Below are the code and all the weights of a small trained network. Each question names an input and a target symbol and asks about switching units off, where a switched-off unit gives its printed mean instead of its output.

import numpy as np


def w(rows, s, z=0):
    codes = np.array(rows[::2]) - 128.0
    scale = np.full(codes.shape[1], s)
    scale[-1] = z or s
    return codes * scale


def norm(h):
    return h / np.sqrt((h * h).mean(-1, keepdims=True) + 1e-5)


def f(y):
    return np.maximum(y, 0)


def softmax(a):
    e = np.exp(a - a.max(-1, keepdims=True))
    return e / e.sum(-1, keepdims=True)


def log_softmax(a):
    a = a - a.max(-1, keepdims=True)
    return a - np.log(np.exp(a).sum(-1, keepdims=True))


def net(x, mask):
    ids = ['αβδζθμξπτψω'.index(c) for c in x.split()]
    T = len(ids)
    res = E[ids] + P[:T]
    u = 0
    for l in range(2):
        r = norm(res)
        for j in range(3):
            rows = slice(2 * j, 2 * j + 2)
            q, k, v = (r @ M[l][rows].T for M in (Q, K, V))
            z = softmax(np.where(np.tri(T) > 0, q @ k.T / 2**0.5, -1e9)) @ v
            o = O[l][rows]
            res = res + np.where(mask[u + j], z, o[:, -1]) @ o[:, :-1]
        u += 3
        y = f(norm(res) @ A[l][:, :-1].T + A[l][:, -1])
        res = res + np.where(mask[u : u + 8], y, B[l][:, -1]) @ B[l][:, :-1]
        u += 8
    return log_softmax(norm(res)[-1] @ U[:, :-1].T + U[:, -1])


Q, K, V, O, A, B = {}, {}, {}, {}, {}, {}
E = w([
[238,80,99,105,100,92,7,150,123,135,128],'α',
[152,161,110,216,139,115,163,133,65,70,17],'β',
[142,153,225,85,159,186,127,32,148,211,88],'δ',
[104,133,72,92,102,182,191,26,150,93,180],'ζ',
[211,78,115,149,86,111,29,103,62,143,155],'θ',
[107,112,174,65,91,183,148,177,78,227,124],'μ',
[220,69,96,131,40,74,7,118,99,130,109],'ξ',
[87,210,104,135,116,163,162,163,121,124,236],'π',
[206,124,79,89,227,140,122,174,85,94,122],'τ',
[244,71,125,133,80,20,48,124,108,129,127],'ψ',
[112,75,107,187,138,219,118,134,212,166,118],'ω',
],0.02)
P = w([
[248,197,29,105,95,168,29,177,12,15,82],'0',
[225,174,33,145,91,154,52,158,34,81,113],'1',
[213,158,36,163,88,159,90,148,67,100,106],'2',
[194,141,64,176,79,151,114,143,84,112,122],'3',
[179,125,77,178,77,149,135,139,102,122,125],'4',
[158,114,96,163,96,134,137,134,109,131,133],'5',
[140,112,97,151,95,112,154,135,128,141,134],'6',
[116,101,115,156,107,107,150,133,128,149,146],'7',
[100,95,120,142,111,93,154,132,151,153,139],'8',
[81,86,138,137,123,82,167,135,167,163,159],'9',
[44,76,140,138,126,74,162,138,176,170,161],'10',
[20,68,149,131,126,55,158,128,209,173,169],'11',
[13,64,171,133,128,59,167,125,214,186,187],'12',
],0.012)
Q[0] = w([
[133,108,125,124,120,124,117,129,139,176,118],'0.h0',
[145,166,110,120,162,111,110,133,127,116,146],'0.h0',
[123,246,168,99,233,197,184,105,113,87,108],'0.h1',
[114,193,61,156,113,144,175,173,116,78,156],'0.h1',
[106,173,158,122,114,143,146,162,121,88,104],'0.h2',
[138,126,155,108,148,150,180,87,134,108,101],'0.h2',
],0.013)
K[0] = w([
[139,106,136,122,143,115,130,114,134,155,135],'0.h0',
[146,132,137,125,144,132,117,159,125,123,145],'0.h0',
[253,149,102,149,127,123,86,140,69,85,96],'0.h1',
[164,102,78,134,126,78,117,139,91,101,113],'0.h1',
[152,159,117,128,145,132,137,138,118,95,117],'0.h2',
[133,103,134,127,107,96,138,140,106,147,87],'0.h2',
],0.015)
V[0] = w([
[122,132,111,76,79,160,136,62,181,133,212],'0.h0',
[151,136,58,75,167,135,186,97,112,59,116],'0.h0',
[77,134,82,144,83,115,152,255,111,139,199],'0.h1',
[142,208,49,124,138,132,135,74,190,93,194],'0.h1',
[170,142,135,103,145,162,130,28,94,114,116],'0.h2',
[110,246,185,215,120,118,99,172,102,113,119],'0.h2',
],0.0082)
O[0] = w([
[173,224,160,212,127,121,131,149,182,99,65,122],'0.h0',
[59,97,154,143,179,129,147,135,180,217,136,114],'0.h0',
[172,103,180,89,177,255,161,73,66,159,72,192],'0.h1',
[192,54,132,151,113,192,252,169,154,99,149,2],'0.h1',
[68,172,188,69,126,138,129,132,130,116,195,207],'0.h2',
[106,135,153,138,144,77,128,7,164,159,124,87],'0.h2',
],0.0082,0.0042)
A[0] = w([
[131,193,219,65,128,125,90,128,103,191,90,94],'0.n0',
[139,183,139,143,168,125,137,181,101,63,77,98],'0.n1',
[147,114,172,158,143,106,137,121,192,162,136,97],'0.n2',
[148,151,250,52,135,147,100,97,76,190,53,99],'0.n3',
[101,133,94,100,139,158,125,78,103,76,149,1],'0.n4',
[113,131,119,165,184,175,148,145,184,163,126,162],'0.n5',
[127,125,166,153,92,123,117,151,174,103,84,87],'0.n6',
[81,164,140,150,136,90,161,98,149,132,118,75],'0.n7',
],0.017,0.0045)
B[0] = w([
[109,196,128,21,138,84,51,126,10,167,104,229],'0.n0',
[111,210,61,85,182,155,220,159,137,70,156,141],'0.n1',
[156,120,65,148,60,217,96,127,161,145,91,141],'0.n2',
[94,230,186,16,144,79,33,119,107,155,161,254],'0.n3',
[126,181,119,134,138,134,209,135,147,76,121,143],'0.n4',
[124,83,140,191,146,111,46,56,50,133,130,155],'0.n5',
[115,139,123,109,188,130,173,174,108,120,204,142],'0.n6',
[200,106,112,190,96,124,117,67,113,180,55,151],'0.n7',
],0.011,0.02)
Q[1] = w([
[92,90,148,122,168,139,140,205,121,98,110],'1.h0',
[122,160,108,144,163,77,77,159,66,169,109],'1.h0',
[124,142,153,100,119,73,50,104,78,212,135],'1.h1',
[164,158,96,84,253,127,147,163,132,104,135],'1.h1',
[142,91,113,138,105,116,98,169,89,114,136],'1.h2',
[138,158,109,115,62,133,90,117,135,143,169],'1.h2',
],0.014)
K[1] = w([
[195,67,119,143,179,50,124,170,112,174,74],'1.h0',
[55,158,73,180,198,91,69,123,12,203,119],'1.h0',
[124,90,197,109,151,148,82,146,117,240,157],'1.h1',
[222,130,48,92,207,85,146,197,90,54,142],'1.h1',
[85,93,174,182,179,159,115,202,127,126,119],'1.h2',
[110,137,158,155,63,97,89,109,191,149,187],'1.h2',
],0.011)
V[1] = w([
[154,166,99,151,177,132,69,3,109,179,67],'1.h0',
[180,112,104,89,63,113,133,108,99,26,106],'1.h0',
[181,112,181,120,180,168,64,131,123,149,100],'1.h1',
[119,41,131,139,69,1,68,166,68,173,203],'1.h1',
[91,182,76,151,140,93,233,130,105,64,34],'1.h2',
[182,122,141,138,139,8,130,173,130,79,234],'1.h2',
],0.0063)
O[1] = w([
[94,149,167,115,190,160,103,179,163,72,182,254],'1.h0',
[20,142,160,127,179,130,190,133,155,217,113,152],'1.h0',
[75,115,131,213,153,169,115,126,254,117,150,176],'1.h1',
[32,153,124,172,149,193,176,47,175,101,82,157],'1.h1',
[80,129,155,194,54,150,101,18,205,164,161,59],'1.h2',
[225,163,134,75,111,90,204,178,211,223,135,186],'1.h2',
],0.0082,0.006)
A[1] = w([
[67,201,87,137,160,154,195,107,133,74,198,69],'1.n0',
[178,122,211,108,128,190,127,111,153,169,100,35],'1.n1',
[109,211,78,141,164,150,247,100,73,81,189,129],'1.n2',
[104,172,77,167,97,84,105,130,112,115,85,62],'1.n3',
[123,131,172,196,97,100,150,68,87,132,152,27],'1.n4',
[145,100,119,111,184,57,147,105,136,168,130,2],'1.n5',
[141,95,143,128,165,157,100,157,109,56,131,111],'1.n6',
[115,181,97,102,144,138,178,130,144,73,190,100],'1.n7',
],0.015,0.0075)
B[1] = w([
[206,202,99,85,77,205,171,126,79,101,81,188],'1.n0',
[176,164,170,89,166,136,189,135,254,107,159,144],'1.n1',
[184,231,95,94,131,124,182,110,83,39,153,246],'1.n2',
[103,109,140,78,126,154,174,102,137,140,202,174],'1.n3',
[84,40,171,166,232,62,78,170,166,230,146,162],'1.n4',
[141,156,149,196,189,105,138,76,93,149,183,137],'1.n5',
[80,89,149,180,172,126,134,81,129,157,125,164],'1.n6',
[90,154,115,167,55,145,132,117,119,51,111,181],'1.n7',
],0.015,0.011)
U = w([
[132,187,96,129,85,167,171,96,102,54,66,176],'α',
[162,163,100,135,223,80,138,89,80,155,253,19],'β',
[67,77,177,198,83,123,128,93,125,133,60,255],'δ',
[180,114,229,84,143,158,115,106,192,92,149,115],'ζ',
[134,128,147,115,114,122,123,119,126,121,129,90],'θ',
[135,151,45,101,187,136,114,169,156,153,80,95],'μ',
[91,167,187,61,114,87,49,122,58,139,105,131],'ξ',
[127,124,138,119,96,122,119,109,120,131,122,93],'π',
[98,132,122,147,64,73,74,154,177,67,208,127],'τ',
[203,72,179,119,61,123,139,183,73,177,108,142],'ψ',
[80,83,89,49,90,178,147,88,120,144,191,94],'ω',
],0.0065,0.0074)

Each question gives the input, a string of symbols that net reads in full, and the target symbol t.
The units are the heads (2 rows each of Q, K, V and O) and the neurons (one row each of A and B). Each row of codes is followed by its name. A weight is (code - 128) times the scale printed after its matrix; where a second scale follows, it is the last column's (O, A, B and U).
mask holds one flag per unit, layer by layer, with each layer's heads first. A switched-off unit (its flag False) gives its mean, the last column of its rows in O or B, instead of its output. The means were averaged over made-up inputs and are rounded, as every weight is.
A unit's drop is (log p(t) with every unit on - log p(t) with that unit switched off) / (log p(t) with every unit on - log p(t) with every unit switched off).
The circuit of an input: a set's keep is (log p(t) with only the set's units on - log p(t) with every unit switched off) / (log p(t) with every unit on - log p(t) with every unit switched off). Starting from the 12 units with the biggest drops (on a tie, the unit counted first), units are removed one at a time, each time the one whose removal leaves the highest keep (on an exact tie, the one counted first), for as long as the keep stays at least 0.8.
units of the circuit, in order: the units of the circuit, biggest drop first
most important unit: the unit with the biggest drop
k most important neurons: the k neurons with the biggest drops, biggest first
top k neurons in layer l: the k neurons of layer l with the biggest drops, biggest first
input π ξ π, target β: top 2 neurons in layer 1 : (1.n4; 1.n3)
input β θ ξ ξ ω θ ζ β μ δ ξ, target τ: units of the circuit, in order : (0.h1; 0.n0; 0.n3)
input β ξ μ ξ ψ ξ ω α π β β ξ, target ζ: units of the circuit, in order : (0.h1; 1.n1; 0.n0)
input ψ μ ζ ξ, target ψ: most important unit : 0.h1
input ζ μ ψ μ β μ δ μ δ ω, target δ: units of the circuit, in order : (0.n5; 0.n3; 0.n0)
input π ξ β ξ μ β, target β: 3 most important neurons : (0.n3; 0.n0; 0.n1)
input θ ζ θ μ δ δ μ θ θ δ, target ω: 3 most important neurons : (1.n3; 0.n3; 0.n2)
input π ω δ β ω ζ θ δ π ψ, target ζ: units of the circuit, in order : (0.h1; 0.n0; 1.n1)
input β μ β θ π ζ α β μ ζ, target β: 3 most important neurons : (0.n3; 0.n0; 1.n4)
input θ β α β ψ, target β: 2 most important neurons : (1.n5; 0.n3)
input μ μ μ β ω ξ ξ ξ ζ ξ θ ζ ψ, target ψ: 2 most important neurons : (0.n0; 0.n3)
input α θ ζ τ ζ π, target α: units of the circuit, in order : (1.n0; 0.n3)
input ψ ω α, target δ: 3 most important neurons : (0.n3; 1.n6; 0.n0)
input ξ ω θ, target δ: 2 most important neurons : (0.n3; 1.n6)
input ζ μ π μ ζ ζ, target δ: top 3 neurons in layer 0 : (0.n5; 0.n3; 0.n0)
input μ ψ β ξ θ θ δ μ π ω ω θ, target δ: 4 most important neurons : (0.n3; 0.n0; 1.n6; 1.n2)
input ω δ β ξ β θ ξ π μ τ ξ ω π, target β: 4 most important neurons : (0.n7; 0.n3; 0.n5; 1.n4)
input ξ ξ θ, target α: 3 most important neurons : (0.n3; 0.n0; 0.n7)
input θ ψ θ α τ ω ζ ζ θ, target ψ: units of the circuit, in order : (0.h1; 0.n3; 1.n2)
input α ψ ξ β α, target μ: 4 most important neurons : (0.n3; 0.n0; 1.n2; 0.n5)
input π π π δ μ ξ μ β μ ζ, target α: 3 most important neurons : (0.n4; 1.n0; 1.n7)
input ζ β β ψ ζ π β ζ, target δ: top neuron in layer 0 : (0.n7)
input ζ α δ δ ξ β θ ξ ξ π, target α: most important unit : 0.n3
input μ ω β τ θ θ δ μ τ β, target β: 4 most important neurons : (0.n3; 0.n1; 0.n0; 0.n7)
input ξ α μ ζ ζ ξ α, target ψ: 3 most important neurons : (0.n0; 0.n3; 1.n2)
input μ μ ξ ζ δ β π ξ π β ζ, target β: top 2 neurons in layer 0 : (0.n3; 0.n4)
input θ π θ π θ β θ μ β α ξ β, target δ: most important unit : 0.h2
input β θ ξ, target ω: top 2 neurons in layer 1 : (1.n3; 1.n2)
